Below is a small trained network, with its code and all its weights. Each question gives an input and a class and asks what happens when units are switched off, that is, made to give their printed mean instead of their output.

import numpy as np


def w(rows, s, z=0):
    codes = np.array(rows[::2]) - 128.0
    scale = np.full(codes.shape[1], s)
    scale[-1] = z or s
    return codes * scale


def norm(h):
    return h / np.sqrt((h * h).mean(-1, keepdims=True) + 1e-5)


def f(y):
    return y / 2 * (1 + np.tanh(0.7978845608 * (y + 0.044715 * y**3)))


def log_softmax(a):
    a = a - a.max(-1, keepdims=True)
    return a - np.log(np.exp(a).sum(-1, keepdims=True))


def net(x, mask):
    res = np.array(x, float).reshape(1, 4) / 4 @ E
    u = 0
    for l in range(3):
        y = f(norm(res) @ A[l][:, :-1].T + A[l][:, -1])
        res = res + np.where(mask[u : u + 13], y, B[l][:, -1]) @ B[l][:, :-1]
        u += 13
    return log_softmax(norm(res)[-1] @ U[:, :-1].T + U[:, -1])


A, B = {}, {}
E = w([
[54,133,2,178,142,94],'x0',
[188,152,148,154,108,26],'x1',
[127,197,158,192,208,120],'x2',
[72,104,193,155,91,102],'x3',
],0.0024)
A[0] = w([
[121,109,125,143,111,142,75],'0.n1',
[94,64,164,122,57,107,93],'0.n2',
[128,155,110,91,140,100,100],'0.n3',
[181,149,125,125,117,151,66],'0.n4',
[158,133,199,124,97,147,64],'0.n5',
[123,103,108,84,127,172,106],'0.n6',
[89,135,1,113,142,111,90],'0.n7',
[85,53,126,147,30,144,5],'0.n8',
[188,141,121,87,78,156,89],'0.n9',
[149,129,120,152,136,131,105],'0.n10',
[175,93,130,124,115,77,144],'0.n11',
[127,172,127,201,176,118,140],'0.n12',
[96,118,106,103,163,179,132],'0.n13',
],0.0052,0.0026)
B[0] = w([
[155,126,124,89,109,138,94],'0.n1',
[32,77,123,70,107,98,175],'0.n2',
[122,68,213,154,112,181,114],'0.n3',
[137,91,141,79,160,150,113],'0.n4',
[131,108,89,186,80,237,173],'0.n5',
[97,155,154,137,189,42,150],'0.n6',
[139,29,82,243,93,220,255],'0.n7',
[91,57,152,3,113,136,148],'0.n8',
[159,153,132,179,207,111,152],'0.n9',
[139,125,112,99,113,70,118],'0.n10',
[83,78,139,166,227,88,176],'0.n11',
[97,200,135,128,81,56,225],'0.n12',
[76,130,103,116,162,72,183],'0.n13',
],0.003,0.0017)
A[1] = w([
[254,160,136,100,138,152,110],'1.n1',
[77,92,171,152,90,193,127],'1.n2',
[212,125,138,85,107,142,90],'1.n3',
[206,141,156,86,117,154,94],'1.n4',
[135,104,86,112,129,198,42],'1.n5',
[197,151,182,73,136,139,49],'1.n6',
[101,88,117,57,90,148,6],'1.n7',
[56,166,87,100,174,173,67],'1.n8',
[155,86,149,141,76,66,39],'1.n9',
[133,112,153,96,135,190,144],'1.n10',
[128,118,147,136,133,139,166],'1.n11',
[147,82,150,129,69,71,143],'1.n12',
[131,88,107,66,156,137,89],'1.n13',
],0.006,0.0018)
B[1] = w([
[11,64,172,136,211,113,254],'1.n1',
[230,109,112,126,54,121,223],'1.n2',
[85,128,132,183,223,106,158],'1.n3',
[59,44,103,248,215,111,183],'1.n4',
[162,253,124,179,144,116,142],'1.n5',
[71,30,41,201,186,132,204],'1.n6',
[56,169,132,111,63,92,163],'1.n7',
[167,193,158,52,207,236,193],'1.n8',
[240,182,119,90,211,186,145],'1.n9',
[153,95,185,156,107,36,191],'1.n10',
[158,105,131,127,115,64,160],'1.n11',
[175,212,166,47,200,182,190],'1.n12',
[62,157,148,137,78,78,145],'1.n13',
],0.0032,0.0018)
A[2] = w([
[118,82,106,91,76,58,54],'2.n1',
[147,156,157,141,183,156,72],'2.n2',
[190,120,176,104,135,106,147],'2.n3',
[95,57,110,138,169,125,40],'2.n4',
[107,76,72,157,163,109,135],'2.n5',
[92,91,130,105,112,113,119],'2.n6',
[113,121,3,167,117,172,4],'2.n7',
[189,83,175,106,142,102,19],'2.n8',
[134,198,175,116,120,146,109],'2.n9',
[154,186,142,209,148,72,93],'2.n10',
[105,84,163,85,73,123,28],'2.n11',
[149,113,54,142,107,167,121],'2.n12',
[137,106,27,172,120,161,84],'2.n13',
],0.0063,0.0017)
B[2] = w([
[111,141,140,60,181,196,164],'2.n1',
[109,142,67,7,126,150,174],'2.n2',
[160,147,81,206,91,123,164],'2.n3',
[123,84,170,135,138,66,184],'2.n4',
[99,93,229,196,179,174,239],'2.n5',
[154,180,229,101,108,135,154],'2.n6',
[127,172,102,244,87,254,255],'2.n7',
[228,137,29,191,125,212,141],'2.n8',
[99,114,39,134,217,105,158],'2.n9',
[35,110,77,73,24,45,248],'2.n10',
[83,124,171,99,39,163,170],'2.n11',
[59,195,151,208,154,163,188],'2.n12',
[94,209,183,191,104,233,239],'2.n13',
],0.0034,0.002)
U = w([
[84,182,80,143,69,7,154],'0',
[83,192,122,230,86,220,239],'1',
[99,57,196,171,226,90,205],'2',
[92,125,194,19,32,152,193],'3',
[112,196,95,57,211,173,5],'4',
[222,81,182,171,42,140,18],'5',
[249,151,95,101,151,100,32],'6',
],0.011,0.0023)

Each question gives the input, the list of numbers given to net, and the class t.
The units are the neurons (one row each of A and B). Each row of codes is followed by its name. A weight is (code - 128) times the scale printed after its matrix; where a second scale follows, it is the last column's (A, B and U).
mask holds one flag per neuron, layer by layer. A switched-off neuron (its flag False) gives its mean, the last column of its row in B, instead of its output. The means were averaged over made-up inputs and are rounded, as every weight is.
A unit's drop is (log p(t) with every unit on - log p(t) with that unit switched off) / (log p(t) with every unit on - log p(t) with every unit switched off).
The circuit of an input: a set's keep is (log p(t) with only the set's units on - log p(t) with every unit switched off) / (log p(t) with every unit on - log p(t) with every unit switched off). Starting from the 12 units with the biggest drops (on a tie, the unit counted first), units are removed one at a time, each time the one whose removal leaves the highest keep (on an exact tie, the one counted first), for as long as the keep stays at least 0.8.
units of the circuit, in order: the units of the circuit, biggest drop first
most important unit: the unit with the biggest drop
top k neurons: the k neurons with the biggest drops, biggest first
k most important neurons of layer l: the k neurons of layer l with the biggest drops, biggest first
drop of u: that unit's drop, to one decimal
input [0,8,-7,7], class 3: most important unit => 0.n2
input [7,8,1,0], class 1: units of the circuit, in order => (0.n7 2.n13)
input [-7,-3,3,2], class 2: units of the circuit, in order => (1.n6 2.n7)
input [2,3,1,3], class 0: 2 most important neurons of layer 0 => (0.n12 0.n8)
input [-3,-2,7,-1], class 0: top 2 neurons => (0.n12 2.n10)
input [-3,-6,0,1], class 3: 2 most important neurons of layer 2 => (2.n11 2.n7)
input [1,5,-3,6], class 3: top 2 neurons => (0.n2 0.n8)
input [-3,-1,1,8], class 5: 2 most important neurons of layer 1 => (1.n2 1.n1)
input [1,-7,0,1], class 4: 2 most important neurons of layer 1 => (1.n8 1.n6)
input [-2,-7,-5,-7], class 4: top 3 neurons => (1.n8 0.n6 1.n5)
input [0,8,-3,-3], class 6: top 3 neurons => (0.n11 1.n9 1.n12)
input [1,5,-8,1], class 3: top 2 neurons => (0.n2 0.n8)
input [-4,6,-2,1], class 6: 2 most important neurons of layer 0 => (0.n11 0.n2)
input [-2,-1,5,-8], class 2: most important unit => 1.n1
input [5,3,2,6], class 0: top 3 neurons => (1.n6 0.n5 0.n12)
input [-5,-8,2,-4], class 2: 2 most important neurons of layer 0 => (0.n2 0.n7)
input [6,6,-3,6], class 3: top 2 neurons => (0.n2 1.n6)
input [2,5,-1,6], class 6: top 2 neurons => (1.n9 1.n12)
input [2,-6,1,4], class 3: 3 most important neurons of layer 0 => (0.n8 0.n5 0.n9)
input [-3,6,-5,-1], class 6: units of the circuit, in order => (1.n9)
input [-6,-1,1,2], class 2: top 4 neurons => (0.n7 1.n4 1.n6 1.n1)
input [-5,-6,7,7], class 5: drop of 1.n2 => 0.6
input [-6,7,0,7], class 6: drop of 1.n9 => 0.3
